Every row comes from one small tree of marks. The marks that hang from a mark follow it in brackets, in alphabetical order. Every link used is in the known rows. Which tree was each row made from?
Known rows:
nosik(rosek(rirol(guzi)) tofa(gufe)): [ -37   51 -209  -75 -170  -54  137   39   37   -7  -50 -160   24    8
  -96   28  -35  121  -60  -60  -79   17  -59  -65    4    4   71   10
 -175  145   98  253   49  115   76  -43 -101   -2  364   47  -73  -81]
kifoz(goki(lozig rirol) guzi nosik rosek(gufe)): [ 157 -306  -45  -22  -67 -130 -410   43   41 -171   88  -19  156  160
  -49  125   37  141   88 -132   63   30  -22  430   43   44  257    1
 -102 -267 -367 -109   13   61   -8    8  165   92 -638  210   75  -89]
pelu(rosek vuso(vepa(nosik))): [  51 -246  -92  -41  -41   -3 -240   48   13  -46    8   57   30  -44
    9   78  -55  149   -9  -29    9  -58   30  122  -17   77   67  -65
  -18 -194  -70   70  -21   90   -5  -13  364  -11 -152   88   30  -34]
pelu(rirol rosek vuso(kifoz(guzi))): [ 127 -385 -199  -83    1    4 -368   87   45 -155   10  -30  153   38
  -50   54  -42  234  -22  -56   30  -81   16  276  -56  146  150  -57
 -145 -214 -285  132  -59   82    7  -67  421   37 -215  126   35 -120]
kifoz(goki(lozig nili) guzi): [  66 -223  -37  -51   -4 -192 -258   60   -9 -114  -16   90  120   70
 -142    0   66   94   55  -71   87  -70  -13  243   81    8  177  -40
 -121 -104 -313 -101   64  -45  -15  -33 -204   56 -401  109   41  -69]
pelu(rirol vuso(guzi vepa(pipem))): [  27 -256  -93 -109   22  -45 -358   87   -5 -121  -43  118   24  -11
  -36   12  -34  213   13  -41   22  -92   28  215  -48  143  114  -61
  -82 -201 -136   10  -46   58   -6  -88  225   11 -220   72   28  -79]
lozig(fino vuso(guzi kifoz(goki))): [  41 -113  -78   12  -50 -279 -244   31   -8 -180  -16  140  126  -20
  -67  -31   98  -26  139  -28  102  -83   41  327   45   54  116  -13
  -67 -160 -245 -297  -25  -37  -41 -100 -123   48 -651   77   67  -42]
vepa(nosik(rosek) pipem(nili rirol)): [ -98  -51  157  -25  -13  -90  164   31  -61   17  -36   64 -121  -14
  119   97  -26   39  -35  -70  -39   42   50 -188  -61   19  -60 -171
  209  232  -19   29 -114  176  -98  -89  136   21   72 -137    2   74]
goki(lozig nili(rirol(guzi))): [  25  -75    6   -9   60 -100  -93   -5  -55   43   39   95  -54    1
  -12  119   48   89   -9  -28   98  -43   61  231   38   45   45  -55
   27 -139  -51 -131   42  -23 -116   18 -193   85 -199  -16   75   41]
gufe(nosik(nili) tofa): [-102  143 -169  -48  -29   16   94    0   57   71  -74 -155  -11  -33
  -79  -58  -58   46  -67  -43   -2   69  -64   14  -15 -137  -13   55
  -83  141   55   64   33   66   -3   60 -107  -22  237  -23  -86  -34]
kifoz(goki(rirol) guzi nosik): [ 108 -232  -36  -40  -32  -41 -316   41    5 -153   41   38  118  108
  -39   15   51   60   56  -79   44   -5  -21  223   53   23  179    1
 -111 -209 -325 -112  -14    7   18  -45   42   84 -467  131   34  -68]
pelu(rosek(rirol(guzi)) vuso(vepa(nosik pipem))): [  43 -318  -68 -108  -45    3 -289   81   -4  -74   11   74   40  -10
   26   92  -96  257  -25  -48  -21  -58   23  126  -44  167  105 -106
  -52 -196 -137  120  -53  126    5  -92  394  -19  -76   90   21  -47]
goki(lozig nili rirol(guzi)): [  69  -91  -31  -22   56 -135 -241  -48  -74  -19   35  152 -102  -34
  -21  187   60  105   22   -8  131 -119   49  435   35   30  105  -48
  -36 -255 -122 -141   56   13 -106  -38 -200   53 -306   34   58   21]
lozig(fino(nili) guzi vuso(kifoz(rosek))): [  43  -33  -50  123  -81 -280 -226  -36   15  -44   -6  156   92  -10
  -12   26   84 -136  159   24  156  -96  100  420   21   74   32  -30
   44 -186 -202 -464  -95   13  -66   -7 -254   42 -729   52  105   22]
vuso(guzi kifoz(rosek(rirol)) lozig vepa(pelu)): [ 111 -224  -19  -63  -79 -207 -491  112  -59 -242  -65  143  111    0
  -31    8   77  207   97 -171   51  -87    2  378    4  210  239   -2
 -167 -273 -177 -268  -20   23  -75 -222  239   54 -738  186   38  -75]
lozig(guzi vuso(kifoz(rosek))): [  90  -59  -87   29  -44 -147 -249   -4   15  -54  -44   90   71   26
    8   42   30  -65  128  -34   84  -92   56  287    1   39  123   -5
   43 -147 -212 -304  -79    4  -68  -71 -100   42 -536   52   44  -12]
nosik(nili rosek tofa): [  -7   97 -120  -25 -111  -55  232   20   44    6 -138 -189   38  -46
  -78   -2  -24   72  -15  -72  -17   93  -84 -125   19 -137   50   34
  -89  180  141   79    7  113   63   23   28  -36  396   25  -24   -8]
kifoz(goki(nili) rosek(gufe rirol)): [  74 -173   14  -38  -47  -89 -241   33   32  -53   41   15   92  105
  -41   61  -40  157   16  -98  -46  -27  -37  183   -6   86  155  -32
 -141  -66 -174   -9   18   88   47   18   96   -9 -242  137   10  -43]
fino(nili vepa(pelu(rosek(gufe rirol)))): [  19   61   82   81  -71  -23   -3  -34  -30  124   49  -23    1  -61
   72   75   33  -64  -34   37  116  -44  103  120  -29   -3 -115  -65
  -16  -94  -10 -146  -85   35  -82   90  -31  -26 -105  -19   22  115]
fino(lozig(guzi) nili): [   5  111  -26   72  -29  -91   45  -43    6  148   19   65   54   -8
   19   14   44 -146   92   65  132  -79   81  211   16   46 -117  -48
  119    2  -69 -291  -52  -21 -100  134 -170   -6 -219  -30   84   62]
kifoz(goki(lozig(fino(nili vepa(nosik)))) guzi): [  37 -187  -28  -12  -67 -246 -190   57   -4 -117  -26   74  146   27
 -130  -37   91   49   84  -40  119  -35   16  248   89  -12  109  -56
  -84  -95 -346 -142   22  -50  -29  -17 -146   37 -454   97   66  -42]
lozig(fino vuso(kifoz(goki(rirol)))): [  34  -91  -68   35  -39 -243 -222    3   -9 -137   -3  147   67  -25
  -31    4   83  -48  130  -19   84  -98   56  290   37   24   77  -19
  -35 -175 -203 -280  -35  -25  -25  -66 -120   31 -560   50   50   -3]
tofa(gufe(nosik(nili rosek(rirol)))): [ -70  133 -164  -33 -125  -46  145   25   47   29  -94 -143    0  -42
  -94  -53  -21   91  -68  -54  -33   81  -61  -18  -17  -88   20   55
  -99  181  101  160   45   66   58    6 -180  -28  318    8  -96  -46]
pelu(vuso(lozig(guzi))): [  28 -129 -101  -52   14  -46 -138   48   -6  -63  -38   23  112   -2
  -92  -22   24   88   38  -14   64  -23    6  163   24   54   86   -1
  -45 -152 -145   -9    2  -48  -20  -63   18   16 -179   78   41  -76]
kifoz(guzi nosik(nili tofa(gufe)) rosek(rirol)): [ 122 -135  -70  -33 -134  -29 -154   51   81  -66  -15 -166  154  148
  -41  -13  -48  156  -22 -138  -49   76  -85  166  -17   51  181   63
 -155    5 -142   -7  -41  173   77   -2  154   45  -38  134  -22 -109]
lozig(fino guzi vuso(vepa(pelu pipem(rirol)))): [ -42  -78   22   81  -23 -226 -195   32  -18  -54  -12  272  -39  -37
   81   55   69 -129  139  -20   60 -105  126  176   10   68   36  -84
  129 -152  -37 -465  -88   23  -86  -31 -192   20 -597  -70   78   75]
nosik(nili(rirol) rosek): [  -3   68  -45    8  -67    8  211   37   20    5 -139 -144   33  -45
    6  -23   10  101   -8  -82   14  159  -33 -130    7  -97   19   21
   -4   99  108    4  -29   48   37   49   18  -12  286  -12   27   73]
tofa(gufe(nosik(nili(rirol(guzi)) rosek))): [ -66  126 -174  -50 -107   15  134   25   44   37  -71 -155  -19  -44
  -60  -46  -14   86  -66  -46   -3   99  -28    1  -10  -78    3   54
  -75  117   92  127   26   44   18   16 -183   15  261  -18  -69  -21]
goki(lozig(fino vuso) nili rirol(guzi)): [  56 -101  -52   26   31 -266 -273  -55  -68  -57   45  230  -79  -59
  -26  190   94   38   85    8  164 -146   90  530   50   31  101  -59
  -10 -305 -144 -280   41   12 -110  -34 -315   53 -529   23   92   33]
rosek(gufe rirol(guzi)): [ -24  -82  -52 -118    0  -15  -45   51    5  -48   46  -86   69   71
  -21   73  -61  172  -25  -54  -76   64  -54   59  -15   98   97  -36
 -103   -5  -23  165   35   69   26  -56  176  -35  115   60  -13  -44]
vuso(guzi kifoz(rosek(rirol)) lozig vepa(nosik)): [  97 -231  -30  -78 -107 -293 -485   97  -64 -243  -86  165  102  -30
  -65   17   54  229  107 -164   48  -68  -22  385   22  194  245  -35
 -130 -216 -229 -215  -11   79  -71 -240  322   32 -766  206   45 -102]
vuso(lozig(guzi) vepa(pelu)): [  -4  -96    3  -13  -14 -129 -232   70  -47  -83  -47  180   -2  -52
   -4   28   61   19   85  -81   30  -55   36  109   36   80   99  -29
    9 -174   23 -253   -1  -19  -71  -96   27   10 -459   34   42    8]
kifoz(goki guzi rosek(rirol)): [ 122 -268  -49  -58  -99  -52 -323   91   60 -155  -30  -20  208  152
  -71  -72  -22  184   52 -110  -25  -12  -41  173   11   95  209    1
 -187  -75 -374    0  -16   37   85  -42   71   18 -315  163   12  -94]
pelu(rirol(guzi) rosek vuso): [  95 -346 -194 -120   25  122 -280   72   47  -94   52  -42   98   10
  -12   81  -89  253  -47    2   -1  -34   28  207  -62  160  102  -65
 -110 -226 -191  226  -52   88   10  -40  420   26  -23   76   52  -90]
vepa(nosik(nili rosek tofa) pelu(vuso) pipem): [ -37  -76   80  -58  -92  -65  212   52  -44    4 -160  -29  -60   -4
   79  118   19   79  -51 -148  -17    3  -16 -176  -58  -88   15 -107
   35  104   34  -32 -139  116 -109 -104  315    0  282  -48  -55   35]
lozig(fino(nili vepa(pipem)) guzi vuso): [ -22   64   33  145  -76 -281 -101  -54  -14   45   11  200    8  -89
   18   22   83 -226  135   89  197 -103  158  293   23    6  -77  -74
  119 -139 -129 -479 -115    2  -90   47 -445    0 -588  -54  103   95]
kifoz(goki guzi nosik rosek): [ 158 -281    4  -12  -95  -13 -337   55   62 -149   64  -27  185  175
  -32  -12    6   90   56  -93    7   39  -27  218   25   84  187   24
 -113 -180 -335  -86  -38   49   55    4  125  101 -494  189   52  -96]
gufe(nosik(nili(rirol) rosek) tofa): [-114  163 -206  -23  -87   20  190   14   61   73 -103 -205  -13  -39
  -64  -38  -42   73  -76  -73   -2  124  -50  -65  -11 -154  -21   49
  -78  166  120  101   30   81    9   90 -145   -4  310  -27  -68   -1]
vuso(guzi kifoz lozig vepa(pipem)): [  32 -176    5  -84  -27 -266 -446   94  -85 -229  -46  201   50  -70
  -64   -6   70  133  115 -107  117  -87   18  323   29  171  178  -37
  -79 -226 -168 -270  -17    7  -91 -237   75   51 -735  127   52  -73]

Write each row's tree:
[ 142 -351 -138  -64  -34    2 -342   71   34 -147   50  -38  193   67
  -59   34   -9  166    8  -56   61  -44    0  268    3  110  162  -22
 -130 -260 -323   47  -37   28    9  -56  306   73 -334  180   46 -113] | pelu(rosek vuso(kifoz(goki guzi nosik)))
[  32 -254  -58  -40    4   50 -266   68   11  -38   43   59   17  -32
   46   69  -66  150  -12  -16   22  -58   64  106  -39  116   52  -76
   -1 -195  -75   40  -48   87   -5   -2  278    2 -138   39   41  -13] | pelu(rosek vuso(vepa(pipem(rirol))))
[ -96   19 -170 -152  -21   -4   21   51   45    2   -6 -195   61   48
  -76   32 -102  205  -73  -84  -77  112  -99   69  -26    2   88    3
 -161   94   16  210   58  116   24  -15  102  -51  280   43  -73  -68] | rosek(gufe(nosik(nili) tofa) rirol(guzi))
[  70 -119  -69  -68  -12 -201 -263   67  -58 -207  -44   44  150  -27
 -113  -32  100  105   81  -84  115  -29  -23  314   40  107  173   13
 -130 -142 -234 -151   11  -48  -87 -205   68   63 -559  129   49 -108] | vuso(guzi kifoz lozig)
[  37  -31  -20   42  -15 -159 -155  -43  -60  -23   39  111  -54  -77
    8  122  105   30   60   40  183  -77  105  445   39   13    5  -46
  -11 -279 -139 -226   -5  -30 -119    1 -188   38 -365    9   92   72] | goki(lozig(fino(nili vepa(pelu))) rirol(guzi))
[   9   -6   16  137  -73 -151  -59  -31   -1   41   30  112   33  -59
   14   19   90 -135   55   71  154  -77  123  264   18   37  -78  -57
   32 -166  -82 -346  -80   -6  -78   86 -224   12 -402   -7  100   76] | lozig(fino(nili vepa(pelu(rosek vuso))) guzi)
[ 124   26  -55   37  -99 -155 -157  -10    9   21   24   59   91  -16
   21  -21   55 -111  133   16  144 -151  122  300   24   15  -21  -18
   35 -120 -237 -300  -65  -38  -91   90 -148    9 -431   30   57   47] | fino(lozig(vuso(kifoz(goki guzi rosek))) vepa)
[ -69   27 -109  -20 -107  -92  136   35   27  -24  -31 -139   45   24
  -61   73  -22   99  -35  -75  -71   80  -68  -75   -6  -15   55  -16
 -105  124  116  217   64  105   76   23    6  -51  249   67  -37  -35] | nosik(rosek(gufe(tofa) rirol))
[ -55   66 -101  -48  -91  -90  209   51   42  -23 -128 -212   79  -13
  -77   20  -36  162  -30 -113  -58  160 -121  -91   -5  -87   85   15
 -115  187  133  168   39  132   95   28   78  -90  429   60  -35   -8] | nosik(nili rosek(gufe(tofa) rirol))
[ -12 -180  -74  -44  -72 -174 -169   74  -25 -121  -64  105   71  -46
  -91    0   25  169   41  -55   10  -23   -3  132   31   89   87  -42
  -73 -157  -47   16   25   32   28  -80  138  -19 -206  123   36  -65] | pelu(vuso(lozig(fino) vepa(nosik(rosek(rirol)))))
[   8 -205 -175  -79  -13   20 -128   60   51  -25   52 -118  123   34
  -43   90  -87  194  -60  -54  -32   -3  -27  120  -39   78   95  -43
 -120  -85  -83  239   20  106   27   20  322  -40   95   90   -7  -84] | pelu(rosek(gufe(tofa) rirol) vuso)
[  -1 -125 -150  -77  -46   20  -69   40   51  -17   86 -123   68   21
  -17  117 -107  158  -62  -44  -57   44  -28   66  -33   58   80  -44
  -98   10  -17  204   26  137    7   -7  280  -25   72   48  -15  -59] | pelu(rosek(gufe(nosik(tofa)) rirol(guzi)))
[  27  -30  -78   69   -9 -293 -202  -38  -47  -59  -13  165    1  -84
  -39  116  115   -6  122    8  194  -94   84  484   46  -22   71  -36
   23 -221 -178 -300   11  -20 -110  -25 -222   20 -560   19   95   30] | goki(lozig(fino(nili) vuso(guzi)) rirol)
